((41, 55, -14, 31, -18, -50), (69, 22, -19, 17, -18, 41)) --> -18
((9, 55, -30, 59), (0, 10, 10, 72), (66, 33, -45, 36)) --> -30
((-10, 8, -15, -24, 12, 9, -1), (51, -19, -37, -42, -5, -51, -66)) --> 9
((-62, -66, 67, 73, 68, -58, 71), (-30, -32, 37, 42, 38, -29, 39)) --> -58
((16, 16, -13, 57), (1, 18, 14, 30), (-15, 17, 44, 11)) --> -13
(-18, -2, -64, -19, -7) --> -19
(9, 21, -32, 61, 77) --> 61
(29, -36, -39, 20, 59) --> 20
(-64, -18, -8, 11) --> -8
(-42, -59, -39, -33, -51) --> -33
---
8336,6029,6031,1772,5644,2609
7674,8453,4105,2435,1702,5009
-> 8453, 8336

1998,1820,6379,8305 -> 8305, 6379

26,14,57,33,88 -> 88, 57

-660,-607,526,-698,-706,-653
-728,-692,559,-726,-788,-801
-> 559, 526

-405,421,-608,-699,627 -> 627, 421

-31,9,39,14
-32,11,41,11
-> 41, 39

10,87,199,233,73 -> 233, 199

90,76,42,10 -> 90, 76

204,181,162,99
29,76,74,173
-> 204, 181

750,240,23,639,445 -> 750, 639
---
[[ 0.09  0.15  0.11  0.10 -0.03  0.11 -0.02  0.10  0.16 -0.02]
 [ 0.13  0.17  0.04  0.14  0.12  0.05  0.01  0.11  0.11 -0.02]
 [-0.09 -0.04  0.25 -0.11 -0.24  0.22  0.16 -0.01  0.12 -0.02]
 [ 0.22  0.22  0.08  0.16  0.13  0.15  0.04  0.12  0.18 -0.02]
 [-0.02 -0.01  0.15 -0.02  0.03  0.13  0.16  0.01  0.02 -0.02]
 [ 0.17  0.23  0.00  0.10  0.19  0.04  0.15  0.18  0.10 -0.02]
 [ 0.03 -0.05  0.16  0.06  0.06  0.12  0.15  0.09  0.05 -0.02]
 [ 0.04 -0.06  0.15  0.10  0.00  0.10  0.07  0.07  0.11 -0.02]
 [ 0.15  0.15  0.07  0.17  0.16  0.08  0.01  0.13  0.09 -0.02]
 [ 0.07  0.00  0.21  0.06 -0.08  0.17  0.07  0.13  0.12 -0.02]
 [ 0.10  0.07  0.12  0.10  0.13  0.17  0.09  0.00  0.10 -0.02]
 [ 0.04 -0.01  0.01  0.14  0.11 -0.02  0.07  0.04  0.12 -0.02]] ⇒ -0.02

[[ -61.02  -67.67  -30.20  -50.18  -65.40  -30.25  -60.17  -59.89   -1.90]
 [ -17.26  -37.55  118.92   11.57   54.10 -182.78  -63.58  -44.42 -159.53]
 [ -73.92  -77.42  -89.77  -85.70  -75.85   32.70    8.41  -58.84   20.43]
 [   6.67  -22.62  172.63   68.49   90.52 -282.04  -16.89  -50.39 -251.12]
 [ -50.63  -59.70   14.66  -32.88  -40.21  -69.15 -104.43  -56.70  -29.34]
 [  -6.70  -30.61  141.47   32.64   69.82 -225.06  -46.18  -45.03 -202.14]
 [ -84.10  -73.43 -192.36 -131.43 -120.98   95.49   10.85  -51.63   39.49]
 [ -37.69  -50.79   63.29  -17.80    3.51 -110.08    8.67  -50.69  -75.07]
 [ -57.96  -64.99  -15.71  -44.48  -59.52  -43.88 -104.92  -59.44   -8.87]
 [ -58.98  -66.15  -22.62  -46.62  -61.59  -37.54  -37.45  -59.58
    -6.65]] ⇒ -6.65

[[-14.28  -7.19   0.01  10.34  -7.37  -0.81]
 [  4.21  -2.46  -2.89  14.15   9.18  -8.91]
 [ -6.77  -2.01  -0.52 -12.02  -5.75   1.99]
 [  4.98   6.42   6.41 -21.09  -8.42   8.20]
 [ 10.55  -8.92   1.88  26.92  14.09 -13.60]
 [ -9.27  -5.82  -4.08  -7.40  -7.77   0.05]
 [ -6.37  -2.34  -1.44  -8.07  -4.68  -0.16]] ⇒ -0.16

[[ 0.6 -1.6  0.8  0.9 -1.5  0.7  0.7  0.6  0.7  0.7 -1.5  0.6  0.7 -1.5
  -1.5]
 [-2.4  1.9 -2.7 -2.6  1.5 -2.5 -2.4 -2.4 -2.5 -2.4  1.6 -2.3 -2.5  1.5
   1.8]
 [-1.9  1.3 -2.2 -2.2  1.2 -2.0 -2.0 -2.0 -2.0 -2.0  1.2 -2.0 -2.0  1.1
   1.3]
 [ 1.4 -2.5  1.8  1.8 -2.4  1.5  1.6  1.5  1.6  1.6 -2.4  1.4  1.6 -2.4
  -2.4]
 [-2.3  1.9 -2.5 -2.5  1.4 -2.4 -2.4 -2.3 -2.4 -2.3  1.6 -2.3 -2.4  1.5
   1.6]] ⇒ 1.6

[[ 0.148  0.183  0.074  0.079  0.129  0.115  0.122]
 [ 0.099  0.143  0.121  0.075  0.046  0.100  0.137]
 [ 0.147  0.089  0.063  0.005  0.053  0.085  0.106]
 [ 0.125  0.101  0.213  0.073  0.130  0.128  0.017]
 [-0.020  0.138  0.088  0.124  0.157 -0.176  0.113]] ⇒ 0.113

[[  6.41 -21.30   5.09   9.91  -1.48  -0.98  19.44]
 [  5.35  -8.34  -1.58   5.47   1.01  -1.30  16.51]
 [  2.51  -9.86   5.05   9.01   1.54  -3.14  22.46]
 [  9.45 -10.52   9.63  17.34  -0.36   4.98  20.02]
 [ 14.38 -15.87   3.93  10.93   1.04   5.63  15.93]
 [  7.52   5.67  13.54  11.54   6.63  27.33   4.41]
 [ 12.91 -17.23   9.58  15.75   2.18   5.33  14.93]
 [ -4.12   9.58   3.07  25.48   6.51   1.13   9.59]
 [  3.52   7.20  16.35  -5.04  11.80  11.17  14.42]
 [ 15.34   7.98  18.73  -6.91  20.20  11.23  13.63]] ⇒ 13.63

[[ 22.21  22.14  -7.31  -6.22 -12.22  20.18  -7.58  -9.91  20.75  -5.72
   21.71  23.28  21.85  21.57  20.42]
 [ 21.20  19.73  -8.59  -6.84 -15.42  21.30  -8.77 -12.80  18.37  -8.56
   18.87  18.20  19.03  17.71  20.79]
 [ 10.60  12.97   1.41   1.33  -2.76  11.08   1.05   0.36  13.41   4.09
   11.84  10.32  10.81  11.56  14.63]
 [  9.98  10.05   5.21   3.92   4.33  10.88   4.77   4.41  10.83   5.56
    8.08   8.96   8.61   7.42  11.24]
 [ 15.66  18.55  -4.35  -4.31  -8.13  16.08  -3.26  -6.70  16.47  -4.18
   16.16  18.60  18.72  18.03  16.16]] ⇒ 16.16

[[-301.58   98.40  -41.12   61.89  -98.13   92.94   19.33 -256.00 -270.09
    73.40   65.15  -14.64]
 [-110.42   71.27   13.76 -175.09  -81.52  115.60   53.21 -118.87 -144.25
    86.83  -61.38  -73.14]
 [ -34.02   48.99  -41.97  -69.99   12.75  -48.06   33.90   23.51  -64.02
  -110.34 -180.75    2.16]
 [-222.20   61.68    6.22    2.41  -58.15   60.30   50.93 -221.51 -228.45
    91.11   81.45  -45.15]
 [-136.19   33.68   53.68    0.42   40.66   -9.62   66.48 -114.68 -146.46
   -13.86  -10.53  -46.13]
 [ -91.57   40.72   37.65  -93.50  -12.86   30.32   72.68  -88.23 -142.47
    64.62  -45.57  -61.52]
 [-252.35   86.97  -18.00  113.64  -17.42    1.73   30.24 -158.11 -204.11
   -75.41  -21.17   22.07]
 [ 228.39 -203.65 -187.98 -204.37  -87.05 -153.46 -178.83  216.15  220.58
   -77.34 -111.29  -73.49]
 [ -66.88    6.24  -11.26  -61.73  -58.80   51.01 -118.66   47.18   82.68
  -290.92 -253.95  -16.71]
 [ -96.46   49.66   33.76  -62.65   12.80   16.09   68.21  -85.32 -141.61
    18.52  -73.42  -47.63]
 [  66.71   21.40    5.45 -256.50  -56.88   31.94   25.71   82.66   16.66
   -33.04 -222.45  -67.88]] ⇒ -67.88

[[ 134.86 -179.73 -140.29  131.14  138.28 -171.64 -190.20 -165.36 -166.47
  -144.13  175.00]
 [-181.98  129.88   95.04 -158.32 -152.83  142.14  126.76  103.75  130.83
   109.42 -157.36]
 [-173.03  127.61   97.95 -138.14 -168.96  101.06  109.50  125.34   99.12
    69.14 -151.97]
 [ -91.11   47.85   26.65  -77.02  -86.59   42.87   38.51   30.90   59.02
    53.42  -92.10]
 [ 108.58 -122.03 -138.82  112.70   94.93 -145.88 -128.60 -128.02 -134.96
  -117.47  125.47]
 [-175.33  132.56  132.86 -164.82 -175.64  134.91  135.31  156.43  156.92
   126.92 -158.95]
 [  86.53  -81.26 -158.45   87.32   74.52 -113.54 -115.78 -131.28 -106.70
  -156.95   90.95]
 [ 114.49 -118.93 -107.71  103.10   97.14 -132.03 -126.49 -122.00 -117.83
  -123.64  103.92]
 [-211.41  189.60  186.38 -236.78 -200.10  175.56  193.89  172.06  145.36
   149.02 -217.28]
 [-166.28   99.64  102.22 -163.64 -165.19  130.92  116.20  113.62  111.54
   125.65 -172.60]] ⇒ -172.60
---
9057  9565  2224  8706  2508 Out: 2224
3451  4895  8030  2191  7462  6151  1544 Out: 8030
8589  5091  3114  7435 Out: 3114
7758  3077  1659  9369 Out: 1659
1908  7796  6313  3219 Out: 6313
207  141   84  215  167  225   62 Out: 84
---
[ 53  56  55  60 -51] => 55, 60

[[ 42 -64  57 -58 -72]
 [ 40 -64  45 -51 -68]
 [ 68 -61  65 -57 -68]] => 45, 68

[[ -8  -6  -8  20 -11  13  29]
 [ -3  15   8  70 -15  -5   6]
 [ 18  -4 -29  -2  -6  30   6]] => 70, 70

[[ 38   5  53 -16  10]
 [ 72 -18 -24  -9 -17]
 [  3 -12 -52 -50  53]] => -24, 72

[ 36 -57  22 -10  72] => 22, 72

[  5 -16  58  -1 -12  32 -20] => -1, 58

[ 14 -42 -33  -2  -7  60 -12] => -2, 60

[-51  75  65 -42  -9 -75 -12] => -42, 75
